(in the rows, 128 means zero)
Rows near named flat spaces through zero (a row that begins with a name and a colon came from that space)
kopa-lam: [140 137 118 129 123 129 157 115 131 144 137 134 137 113 128 127 130 122
 141 153 158 117 123 144 161 121 123 152 122  95 109 116 136]
kopa-lam: [133 115 124 104 160 114 110 138 122 136 130 127 131  98 145 122 133 147
 159 112 125 138 113 144 119 121 125 117 123 137 107 116 107]
far-vanup: [112 109 131 153 110 150 110 113  53 110 114 153 133 144 110 115 164 126
 137 114 132 147 122 143 102 153  98 120 136 117  92 119 115]
zimes-peg: [114 125 126 102 157 107 113 112 115 115 135 138 141 107 139 116 139 147
 154 113 125 126 135 138 108 114 123 133 123 123  98 119 101]
vubo-fev: [129 140 128  96 118 112 105 108 123 122 132 143 131 115 146 117 137 156
 123 123 108 136 134 137  97 122 120 133 125 123 123 115  99]
zimes-peg: [123  99 123 149 118 160 153 162 155 146 117 112 107 168 108 158 100  89
  97 140 118 122 114  99 152 147 137 126 126 169 159 154 147]
vubo-fev: [102 115 105  89 140 124 134 118 182 148 153 114 142 124 143 166 106 133
 117 126 108 121 106 111 127 127 135 152  97 147 128 113 103]
far-vanup: [123 133 121 114 138 123 123 134 177 146 147 100 138 116 146 155 110 138
 124 116 119 131 108 118 131 124 144 125 111 139 150 114 131]
zimes-peg: [146 135 127  85 157  98 150 135 165 129 125 140 110 110 143 109 104 129
 134 153 122  98 158 124 145  91 139 150 131 136 131 151 114]
dol-vataz: [150 118 136 133 124 131 118 153 107 129 107 134 107 132 122 113 131 126
 125 134 121 139 131 133 124 136 125 108 144 146 133 144 128]
dol-vataz: [142 137 129 165  98 148 137 142 139 143 128 105 127 144 113 146 123 114
 105 141 141 138 114 122 150 149 138 115 132 124 156 129 165]
vubo-fev: [115 128 110 130 170 110 121 141 179 146 162  68 165 106 122 172 116 137
 143 118 145 136  98 119 148 139 165 113 111 135 123 116 148]
far-vanup: [103 105 106  90 175 111 143 124 160 136 146 121 143 115 129 147 112 126
 146 133 126 110 121 119 139 118 136 153 108 144  95 130 101]
kopa-lam: [131 140 137 134 114 126 114 124 117 115 122 132 124 135 127 118 135 135
 116 124 120 134 140 126 111 130 128 119 137 126 139 132 130]
dol-vataz: [129 149 135 153 109 130 121 129 141 120 132 107 133 143 118 138 126 127
 104 127 128 133 135 114 126 138 144 114 135 125 157 134 156]
vubo-fev: [121 131 123 114 126 123 124 116 133 128 135 130 134 125 133 132 129 136
 125 128 122 128 127 128 120 127 126 136 121 125 123 120 116]
zimes-peg: [121 108 123  91 171 105  99 152 152 129 130 111 125 115 138 137 116 146
 134 110  98 137 122 117 104 126 144 109 124 174 127 139 102]
vubo-fev: [141 127 127 126 120 131 125 135 127 139 125 129 122 123 133 127 128 132
 127 132 127 136 119 135 130 132 125 123 129 130 132 124 127]
far-vanup: [120 158 124 140  99 133 142  83 124 129 149 136 154 118 136 130 143 135
 132 131 154 122 125 143 137 122 116 154 115  72 119  93 138]
kopa-lam: [132 117 109 109 147 125 162 119 137 151 139 137 137 104 133 131 124 121
 157 151 154 113 114 145 164 116 120 159 113 109  91 115 117]
dol-vataz: [163 137 127 119 120 124 133 151 155 152 125 117 113 116 137 129 114 132
 119 148 128 133 120 133 147 126 139 120 132 135 151 132 138]
kopa-lam: [149 148 122  96 109 108 118 107 120 130 131 147 130 109 138 110 140 154
 122 152 124 133 138 147 117 123 121 143 130 108 112 118 104]
far-vanup: [125 113 127 129 121 128  97 149 120 120 116 114 120 152 107 138 129 132
  98 128 100 149 127 111 100 159 138 102 139 168 136 149 120]
kopa-lam: [112 125 136 146 128 133 118 128 115 110 123 125 129 146 117 128 132 122
 121 113 122 130 137 116 113 135 130 117 134 136 134 137 135]
dol-vataz: [195 160 135 127  88 124 126 137 113 152 116 141 110  99 142  98 140 148
 127 162 146 146 125 166 146 126 121 118 145  96 139 116 140]
dol-vataz: [145 137 105  50 170 101 166 136 252 186 164 107 128  72 191 157  72 142
 146 138 122  97 101 127 174  74 150 166  85 136 156 102 111]
kopa-lam: [168 116 115  88 133 134 155 168 201 188 129 117  98 105 164 147  85 124
 123 149 117 123  93 131 168 112 136 135 109 159 165 123 123]
far-vanup: [135 122 138 148 105 139  98 145  98 117 109 126 114 151 113 123 139 130
 105 122 109 152 130 123 101 154 126  97 146 150 143 142 131]
zimes-peg: [157 123 129 129 114 135 132 168 160 150 115 110 101 142 124 139 104 118
  97 149 113 135 121 114 143 140 145 111 136 163 168 151 143]
far-vanup: [126 124 144 118 139 130 132 123 107 114 114 162 111 121 151  97 131 126
 151 106 122 114 145 136 116  97 107 134 131 124 129 127 114]
far-vanup: [157 125 145 148 121 138 106 175 133 137 107 109 100 135 133 125 118 127
 115 113 112 149 119 123 122 138 139  82 144 162 175 143 151]
dol-vataz: [142 159 132 136 108 122 126 122 149 131 137 114 134 123 134 131 125 138
 113 134 134 130 132 127 133 125 140 125 130 110 154 121 149]
kopa-lam: [118 101 122 106 149 132 141 141 143 135 122 136 114 133 134 133 111 115
 132 127 113 115 125 118 132 119 124 139 120 157 125 139 109]
zimes-peg: [163 135 129 120 130 111 114 155 136 137 120 114 116 117 123 121 124 140
 119 148 125 142 131 133 132 135 145 106 144 143 137 144 134]
zimes-peg: [152 134 126 107 140 106 138 120 103 123 120 155 123 105 127  94 139 136
 150 157 144 118 150 152 139 112 120 143 141 107  91 136 112]
dol-vataz: [121 125 158 197 102 153  96 155  82  90  97 116 110 182  92 121 141 109
  95 102 113 149 147 103  96 161 134  75 162 155 167 163 166]
vubo-fev: [121 144 130 125 110 120 118  95  96 106 129 150 139 128 124 110 150 141
 126 132 130 128 147 138 107 127 115 141 133 100 107 120 114]
zimes-peg: [141 134 125 100 173  85 116 145 151 121 132 109 132 104 125 120 120 145
 140 139 127 124 147 126 130 115 156 117 138 143 117 150 123]
vubo-fev: [135 148 137 158 109 128 132 105  76 106 122 148 137 129 109 100 157 127
 138 141 157 127 150 147 131 131 116 132 146  84 102 127 142]
zimes-peg: [156 114 126 132 112 141 136 160 129 147 109 128 102 141 116 129 117 114
 109 155 123 136 121 127 144 144 130 118 139 152 141 148 134]
vubo-fev: [129 128 109 132 130 127 125 130 148 154 150  95 153 114 120 160 129 136
 130 137 144 145  93 134 145 151 141 124 114 122 116 108 138]
dol-vataz: [160 165 149 166  89 143 127 147 157 141 125 104 114 133 142 131 116 127
 104 120 133 137 123 124 141 125 143 101 137 117 200 123 179]
kopa-lam: [160 143 116  97 113 118 140 124 154 158 136 132 125 102 146 128 121 143
 125 160 133 129 117 146 148 121 128 146 120 113 127 113 118]
vubo-fev: [129 110 123  59 153 124 153 142 201 157 129 145  96 114 181 134  80 125
 128 121  89  98 123 114 135  81 124 158 101 168 162 128  91]
far-vanup: [142 143 121 121 134 114 150 132 167 140 138 113 131 119 126 136 111 124
 123 154 141 114 134 123 158 118 147 141 126 121 136 136 143]
[102 104 120 169 119 153 120 143 120 126 128  97 139 168  88 165 129 106
 102 124 126 145 109 104 126 174 139 109 129 154 130 141 148]  vubo-fev
[115 127 103  97 143 118 138 116 179 156 160 106 153 107 141 163 113 139
 132 135 130 125  99 126 144 127 139 150  98 125 117 103 115]  vubo-fev
[140 113 134 144 114 148 127 153 118 136 110 129 107 145 122 128 124 115
 116 129 120 138 120 125 130 141 124 112 136 149 145 139 136]  vubo-fev
[117 164 136 140  81 140 113  85 124 123 145 134 147 126 152 131 145 149
 116 103 127 137 121 136 104 125 114 134 115  86 151  85 134]  far-vanup
[131 110 123 144 138 129 107 159 125 133 123  98 130 137 105 146 129 127
 119 128 123 151 112 120 125 160 145  96 136 159 128 143 138]  zimes-peg
[137 135 138 148 111 125 106 132  90 106 113 131 123 143 106 112 146 132
 113 134 124 143 146 129 108 147 129 107 151 129 126 145 134]  dol-vataz
[106  92 119 104 177 119 122 164 172 132 129 100 121 139 123 156  97 118
 122 115  98 123 121  95 123 131 152 116 120 192 137 156 114]  zimes-peg
[141 158 147 148 140 106 127 113  91  97 123 141 136 110 123  87 151 136
 158 126 158 119 165 147 130 106 128 123 151  86 111 134 147]  vubo-fev
[131 131 127 122 133 124 149 124 136 127 127 137 123 128 127 121 121 118
 131 143 135 110 142 126 144 114 128 145 129 121 125 137 129]  zimes-peg
[167 154 132 101 140  95 133 149 175 135 126 116 112 108 139 115 105 140
 118 156 123 117 152 124 145 105 156 125 140 136 155 151 137]  zimes-peg
[127 140 133 112 127 112 114  98  88 107 126 159 135 110 137  96 153 149
 148 123 131 128 146 150 105 115 109 138 133  99  96 115 104]  dol-vataz
[120 132 118 116 118 121 114 118 139 129 138 118 139 132 122 143 129 140
 109 135 116 137 124 121 115 143 135 131 122 133 125 124 117]  kopa-lam
[112 111 120 113 149 122 108 135 136 130 135 114 136 125 129 144 126 138
 131 112 112 139 114 121 111 138 134 118 120 152 120 125 112]  kopa-lam
[128 125 113 131 108 132 100 129 126 144 139 104 146 128 117 155 140 146
 111 131 123 161  96 132 115 166 133 112 121 134 120 110 124]  vubo-fev
[146  99 134 154 110 135  81 183  87 113  89 110  99 176  75 129 136 122
  78 145  93 169 134 107  95 190 143  70 167 196 139 183 131]  far-vanup
[136 153 147 122 130 119 118 131 156 122 129 125 117 117 161 117 116 141
 128 100 114 122 140 123 116  98 135 116 128 128 174 123 138]  dol-vataz
[139 156 138 146  94 128 121 115 117 116 126 130 129 137 122 118 139 134
 107 137 131 133 144 129 121 133 129 124 140 107 144 128 144]  kopa-lam
[ 93 132 132 137 128 126 117  89  85  94 134 148 150 135 120 116 155 133
 140 108 132 125 144 131 100 128 111 139 127 102  96 117 115]  dol-vataz
[132 125 122  87 155 117 149 134 180 149 137 130 119 105 162 133  99 130
 141 126 119 106 123 125 145  94 132 148 110 139 142 123 113]  vubo-fev
[132 139 130 136 119 119  98 122 105 118 130 119 141 123 119 124 148 148
 125 123 129 149 127 136 107 145 131 109 137 120 119 122 129]  vubo-fev
[ 98 138 130 113 144 114 123  98 136 108 143 134 146 121 142 126 131 139
 139 104 122 114 142 122 108 107 126 143 117 115 121 116 114]  dol-vataz
[136 141 137 104 155 104 121 130 144 120 130 130 124 104 151 110 122 144
 146 114 122 119 144 131 121  98 135 125 130 128 136 129 121]  vubo-fev
[118 119 124 154 135 135 145 131 118 123 128 119 136 143 100 136 130 107
 130 140 148 122 131 121 148 140 134 131 133 124 112 141 146]  zimes-peg
[119 118 115 109 160 120 146 128 156 142 142 120 138 110 137 141 115 125
 149 129 137 115 117 128 148 115 134 144 112 129 113 122 121]  far-vanup
[164 153 139  82 144 101 143 120 143 135 125 162 110  80 177  85 121 149
 161 133 132 106 149 156 138  71 117 148 128 102 132 117 110]  vubo-fev

Rows near named flat spaces through zero
puvrifo: [157 146 153 141 106 147 115  98 123 156 126 104 133 120 124 109 111 123
 140  87 128 108 130 126 128 110 136 115 131 106 121 111 129]
puvrifo: [128 141 134 122 112 136 130 105 123 152 134 121 112 128 122 123 116 135
 137 109 128 111 125 135 125 119 137 120 125 112 120 125 139]
pozbapu: [124 117 133 134 120 130 130 149 130 132 110 130 128 123 151 115 118 113
 128 128 109 118 153 131 126 103 122 135 142 131 149 132 114]
pozbapu: [131 119 119 147 125 111 111 149 150 113 124 147 125  91 116 147 137 140
 131  87 132 136 131 107 130 113 115 119 117 149 117 145 151]
pozbapu: [149 124 136 132 121 123 132 128 135 137 135 120 107 108 120 155 139 143
 133  87 128 102 115 125 141 137 131 140 132 132 115 130 149]
tevkani: [115 116 166 128 113 149 121 138 136 102 135 129 118 139 148  91 134 110
 126 154 131 163 134 128 115 140 117 137 156 161 127 182  98]
puvrifo: [166 132 113 136 154 131 118 148 154 103 117 105 139 109 126 165 153 143
 129 128 154 148 133  80 191 139 123 133 134 166 103 137 135]
torukegig: [111 133 115 131 131 127 127 138 140 128 119 134 118 112 127 126 124 134
 140 124 122 134 144 116 134 107 124 117 129 144 123 145 140]
nidfavef: [134 117 130 119 115 121 135 132 124 133 132 132 117 134 134 143 131 133
 119 121 132 112 121 138 129 131 129 139 121 118 132 127 131]
tevkani: [177 148 100 141 184 127 112 130 112  93 115  81 201 123 111 114 147 121
 167 162 136 152 106  90 201 107 119  83  69 110 127  83 121]
nidfavef: [120 124 108 105 107 132 109 143 138 101 120 149 148 163 151 124 121 128
 103 177 173 181 148 108 145 104 114 111 101 136 131 158 105]
kipvutav: [141 117  81  84 111 105 149 144 126 124 139 145 101 157 136 187 134 175
 129 127 161 116 108 119 185 106 122 120  77 115 126 140 160]
nidfavef: [113 133 116 100 111 116 133 122 119 145 133 116 102 117 117 151 145 138
 122 142 145  98 117 145 147 128 143 131  72 100 109 129 146]
torukegig: [105 124 114 131 146 114 151 118 123 140 141 160 117 141 116 141 115 141
 125 113 104 119 118 148  82 152 131 138 162 128 141 109 143]
pozbapu: [125 120 108 135 117 129 110 158 147 114  99 155 155 138 159 119 105 120
 111 139 138 164 175 101 131  82 109 115 140 147 150 140 107]
torukegig: [160 122 147 129 123 131 123 122 113 123 133 108 148 138 132 122 137 116
 124 130 135 119 108 135 138 139 129 133 113 106 134 110 112]
pozbapu: [152 125 134 112 112 128 139 119 123 143 139 114 106 134 129 158 137 143
 122 111 141  98 111 135 149 143 138 145 121 115 118 123 139]
puvrifo: [104 134 102 108 118 122 126 115 131 136 131 157 129 157 126 146 114 140
  95 152 156 147 137 133 108 135 134 125 120 119 125 124 129]
torukegig: [126 135 113 106 131 125 143 114 119 138 139 126 116 148 122 147 129 144
 126 141 139 118 113 136 139 141 138 130 116 114 122 118 138]
torukegig: [110 123 201 173 121 152  78 134 138 121  98 100 171  82 138  65 146  43
  77 168 121 148 172 144  66 163 138 164 158 140 125 128  58]
nidfavef: [109 130  83 100 142 102 128 148 121 104 129 124 129 118 112 149 158 143
 141 174 150 135 110 121 178 109 125 104  37 114 113 137 149]
pozbapu: [123 123 121 128 127 117 123 138 134 120 129 135 125 114 121 140 139 133
 125 124 134 130 124 125 131 128 125 127 110 132 121 136 138]
torukegig: [126 159 120 138 127 153 107 101 136 157  99 122 164 142 138 110  93 109
  98 149 144 148 179 114 111 114 142 120 158 120 130  94 100]
kipvutav: [119 118 121 123 116 109 131 137 124 128 136 142 111 114 119 140 134 139
 136 107 123 111 114 138 125 116 124 122  98 117 128 135 150]
kipvutav: [114 124 158 111 104 159 121 134 127 117 119 115 131 161 167  83 122  97
 112 192 141 159 156 132 130 123 126 139 145 140 137 167  76]
tevkani: [156 148 117 137 138 127 115 106 131 139 128 112 145 114 104 150 131 140
 128 103 146 122 118 112 145 134 138 116 112 114 107  96 146]
nidfavef: [125 140 133 128 114 129 128 115 114 167 113 106 125 108 127 120 120 114
 128 118 114  83 142 148 125 107 145 129 107  90 131  98 130]
puvrifo: [ 92 118 121  94  83 116 139 146 134 154 122 133  66 108 140 156 138 139
 114 130 137  87 146 148 142 108 139 148  94 121 115 165 148]
puvrifo: [ 85 121 115 116  90 118 112 132 140 138 120 174 122 139 138 132 109 125
  81 141 152 146 159 140  82 114 128 130 119 123 133 144 121]
torukegig: [148 163 139 142 151 165 114 105 130 144 102  76 163 125 133  99 120 102
 130 162 131 139 161 106 154 128 145 125 156 130 117 101  97]
tevkani: [117 115 120 117 114 125 146 137 125 141 124 151 116 154 152 132 107 131
 117 127 116 117 143 141 112 116 125 140 153 125 154 127 121]
pozbapu: [122 139 149 123 149 132 135 107 115 128 147  92 115 111  99 126 162 122
 137 151 126 112  93 147 132 179 147 142 112 120 100 123 133]
tevkani: [159 149 115 130 132 137 121 100 111 157 112 108 172 151 132 125 103 117
 115 134 137 115 140 127 135 113 141 116 120  84 142  63 112]
nidfavef: [105 156 125 146 158 131 126 115 121 148 113  96 132  80 102 101 132 112
 161 132  94 105 138 133 129 114 143 112 113 117 116 105 141]
pozbapu: [125 128 113 120 122 120 118 127 129 118 133 143 137 138 123 134 128 136
 120 135 149 146 122 123 128 122 123 113 102 122 124 132 132]
puvrifo: [133 125 125 122 118 126 124 136 133 131 120 124 125 123 135 141 133 128
 115 131 140 122 137 124 142 123 130 135 118 127 124 130 126]
tevkani: [169 126 150 129 117 148 129 133 130 130 120  97 127 134 151 124 128 124
 139 117 130 117 134 113 168 116 126 136 146 134 131 135 114]
tevkani: [115 111  98 117 151 106 139 155 103 120 106 131 169 147 147 126 132 100
 106 193 115 118 139 150 130 119 128 138  93  94 169  82  98]
tevkani: [122 138 161 125  91 149 128 101 119 174 122 113 109 130 141 106 106 110
 116 114 119  93 149 155 100 121 147 142 149 102 131 119 114]
torukegig: [157 110 143 105 118 120 138 143 115 102 151 101 106 127 127 144 168 141
 150 132 142 111  79 132 182 139 122 133  76 121 115 155 138]
tevkani: [182 139 141 137 134 139 128 131 126 132 122  70 123  94 124 132 147 134
 174  93 120  93 115 104 202 105 130 119 107 125 111 124 144]
tevkani: [145 140 124 124  99 131 127  92 125 190 117 133 132 146 133 162  96 129
  75  98 145  87 151 146  97 138 155 152 150  85 133  67 125]
nidfavef: [168 106 148 157 154 119 136 147 117 106 132 117 150 116 129 119 140 118
 156  96  91 113 101 128 133 135 112 134 145 132 152 108 124]
nidfavef: [114 110 133 103  98 128 126 147 133 115 130 142 112 149 152 132 135 125
 102 160 152 143 136 134 131 129 123 143 118 136 130 166 111]
nidfavef: [119 110 153 132 155 110 140 163 105 102 131  79 113  67 112 109 189 102
 173 151  86  84  90 153 164 137 128 140  66 120 123 141 134]
kipvutav: [105 122 122  96 112 110 142 124 117 128 154 133  87 126 110 150 151 150
 134 134 141 108  92 151 135 141 134 129  75 112 109 151 156]
kipvutav: [138 144 123 136 151 131 136 101 127 134 144 126 128 131 103 137 125 146
 143 105 123 130 106 123 121 152 134 120 149 132 115 110 148]
pozbapu: [127 134 148 153 129 144 113 125 125 125 116 124 154 123 136  76 109 102
 145 124 106 145 146 124 107 101 119 108 147 130 144 127 107]
kipvutav: [128 121 131 121 116 126 123 140 129 121 126 126 124 125 135 129 136 125
 125 136 137 128 129 127 141 120 125 129 109 128 126 143 125]
kipvutav: [153 152 125 158 169 138 122 104 134 136 122 108 159 115 106 131 123 127
 136 110 119 134 129 108 127 150 137 123 164 135 118  85 132]
kipvutav: [159 142 150 168 152 145 111 111 139 119 129 114 156 113 113 107 123 122
 146  93 118 150 125 103 118 141 123 116 172 151 119 117 125]
torukegig: [116 143 129 140 175 137 152 112 123 139 131 113 125 124 113 122 128 125
 145 138  93 119 125 136 113 166 141 143 179 143 127 105 130]
nidfavef: [167 115 162 139 134 121 138 123 112 124 151 100 119 109 112 138 157 128
 148  89 112  89  78 144 138 162 130 145 120 115 122 114 140]
puvrifo: [161 132 127 147 177 134 128 127 120  92 136 111 171 140 118 111 138 125
 158 140 119 160 101 106 150 144 115 110 138 141 134 110 118]
puvrifo: [148 135 145 128 109 136 133 108 122 171 122 105 115 121 132 142 120 124
 114 100 124  80 136 143 126 134 148 150 142 103 126  97 129]
pozbapu: [117 140 121 128 140 128 121 108 121 118 142 136 143 139 108 114 126 132
 134 141 136 153 110 129 112 138 127 106 113 121 120 123 132]
kipvutav: [ 98 114 151 135 110 129 132 130 124 131 134 154 114 133 138  97 112 113
 126 119 103 129 134 153  74 126 122 134 156 132 148 146 118]
kipvutav: [ 85 129 128 130 132 113 136 121 115 151 127 136 116 106 112 122 130 113
 119 135 101  97 130 166  82 140 143 140 118 105 133 107 135]
puvrifo: [135 128 113 114 137 124 141 130 131 138 126 120 119 133 129 165 138 138
 110 140 140 112 129 128 147 150 140 150 132 128 121 114 132]
torukegig: [140 114 146 117 129 122 142 120 111 123 151 122 123 146 123 140 146 127
 118 136 131 113  91 153 119 172 134 151 123 113 129 118 123]
[133 137 139 111 111 159 128 119 122 114 134 123 131 174 154  81 105 128
 154 155 138 166 132 115 148  96 115  99 136 135 137 164 105]  kipvutav
[100 108 106 124 112  95 117 157 129 109 127 165 128 110 123 133 135 131
 123 124 131 133 124 135 115  97 112 111  70 118 137 144 143]  pozbapu
[104 121 146 148 152 140 162 146 123 153 105 118 110 114 154  95 110 100
 150 127  51  90 164 150 101 121 132 159 207 146 166 118 111]  pozbapu
[125 130 142 123 124 130 129 116 126 120 149 124 111 126 114 126 141 136
 138 124 134 132 103 134 125 148 129 126 120 132 110 148 138]  kipvutav
[169 130 133 148 130 135  94 152 141 108  99  94 168  97 138 119 142 108
 132 130 144 142 149  89 181  94 118 114 101 135 122 127 111]  kipvutav
[130 133  97 100 117 122 138 129 130 129 135 133 106 142 128 154 126 162
 142 126 149 126 120 115 170 103 126 110  95 124 117 145 154]  torukegig
[130 127 131 121 123 134 131 126 129 124 133 131 123 144 135 126 125 132
 128 134 135 138 126 126 131 131 126 129 137 134 128 140 123]  kipvutav
[163 109 120 121  87 115 130 145 139 143 125 146 106 129 147 173 117 154
 118  65 142  98 132 117 150  97 119 135 123 122 136 133 150]  pozbapu
[142 104 136 114 123 109 144 143 117 116 147 122 106 123 124 156 159 138
 132 119 128  99  89 145 146 151 126 148 100 119 126 135 141]  nidfavef
[127 142 119 126 145 130 108 116 138 105 137 123 146 126 105 136 147 134
 118 156 164 168 115 109 139 155 130 115 105 140  97 135 129]  pozbapu
[115 106 139 141 146 123 143 160 133 106 127 138 119 119 140 117 137 118
 140 131  93 132 130 132 116 137 115 147 164 160 147 149 120]  nidfavef
[109 126  86 100  99 110 140 132 124 166 111 154 114 145 145 162 102 142
  99 128 138  96 157 143 126  90 137 131 103  93 146 105 139]  nidfavef
[173 121 179 134 110 137 106 126 105 114 132  73 152 110 129  97 159  95
 140 133 136 108  97 138 159 129 128 126  73  94 123 122 103]  nidfavef
[124 134 132 120 133 136 139 110 126 130 144 131 117 148 123 128 125 138
 130 133 131 136 115 133 118 152 133 132 149 134 122 133 130]  kipvutav
[127 122 113 136 129 120 127 143 144 125 120 148 125 120 131 144 121 139
 125 106 126 134 142 113 127 115 119 127 142 146 132 134 139]  pozbapu
[139 136 124 118  72 134  90 120 144 151 106 135 140 131 144 144 110 124
  77 121 183 135 167 114 132  95 135 122  98 106 116 127 116]  puvrifo
[155 125 133 127 111 132 121 119 141 145 125 132 131 141 137 166 123 134
  84 110 157 122 139 122 123 154 138 155 156 128 121 111 121]  tevkani
[105 134  79 110 144 115 127 140 138 107 126 154 134 142 122 147 128 151
 127 161 151 166 133 107 148 114 119 105 101 142 121 142 142]  nidfavef
[111 128 137 123  83 131 106 128 131 134 123 140 119 119 135 105 115 122
 126 117 141 133 144 131 117  85 122 107  95 116 126 157 128]  puvrifo
[153 149 126 151 163 142 121 103 134 116 138 123 157 138 108 119 119 138
 148 112 129 162 114 101 127 146 124 106 162 146 118 111 132]  puvrifo
[170 154 134 139 126 139 112  96 129 154 125  94 141 111 109 144 128 135
 128  93 147 108 123 112 151 132 144 120 119 108 103  92 140]  tevkani
[110 147 142 106  93 149  97 114 127 131 119 103 133 129 134  98 134 107
 109 183 171 150 148 127 145 111 139 113  76 111 103 154 103]  nidfavef
[152 127 133 146 144 129 125 124 142 123 133 129 135 123 119 151 133 137
 119 102 132 135 122 113 125 159 128 141 164 149 118 118 133]  kipvutav
[103 141 105 127 160 123 153 105 121 164 124 138 128 141 116 151 113 128
 102 144 109 105 140 152  87 169 153 155 171 116 136  74 130]  kipvutav
[ 92 136 114 137 118 127 111 134 145 138 107 150 129 110 130 118 110 120
 113 130 128 144 169 122 102 101 128 119 134 138 127 138 127]  torukegig
[122 138 148 127 100 130 137 109 120 181 125 104  86  91 119 132 125 126
 137  84 106  58 133 155 121 117 151 142 120  98 117 116 151]  tevkani
[171 125 126 109  95 127 118 123 135 132 136 120 120 139 133 172 137 151
 107 105 176 120 115 112 168 129 130 132 100 117 108 132 138]  pozbapu
[153 126  92 134 154 104 119 134 147 109 134 143 145 118 102 192 149 158
 106 110 161 144 110  99 148 159 126 130 114 142 106 108 155]  tevkani
[117 127 101 148 155 116 124 150 161 113 118 154 125 101 117 158 131 146
 125 107 125 152 147  96 126 133 119 130 162 176 117 140 149]  pozbapu
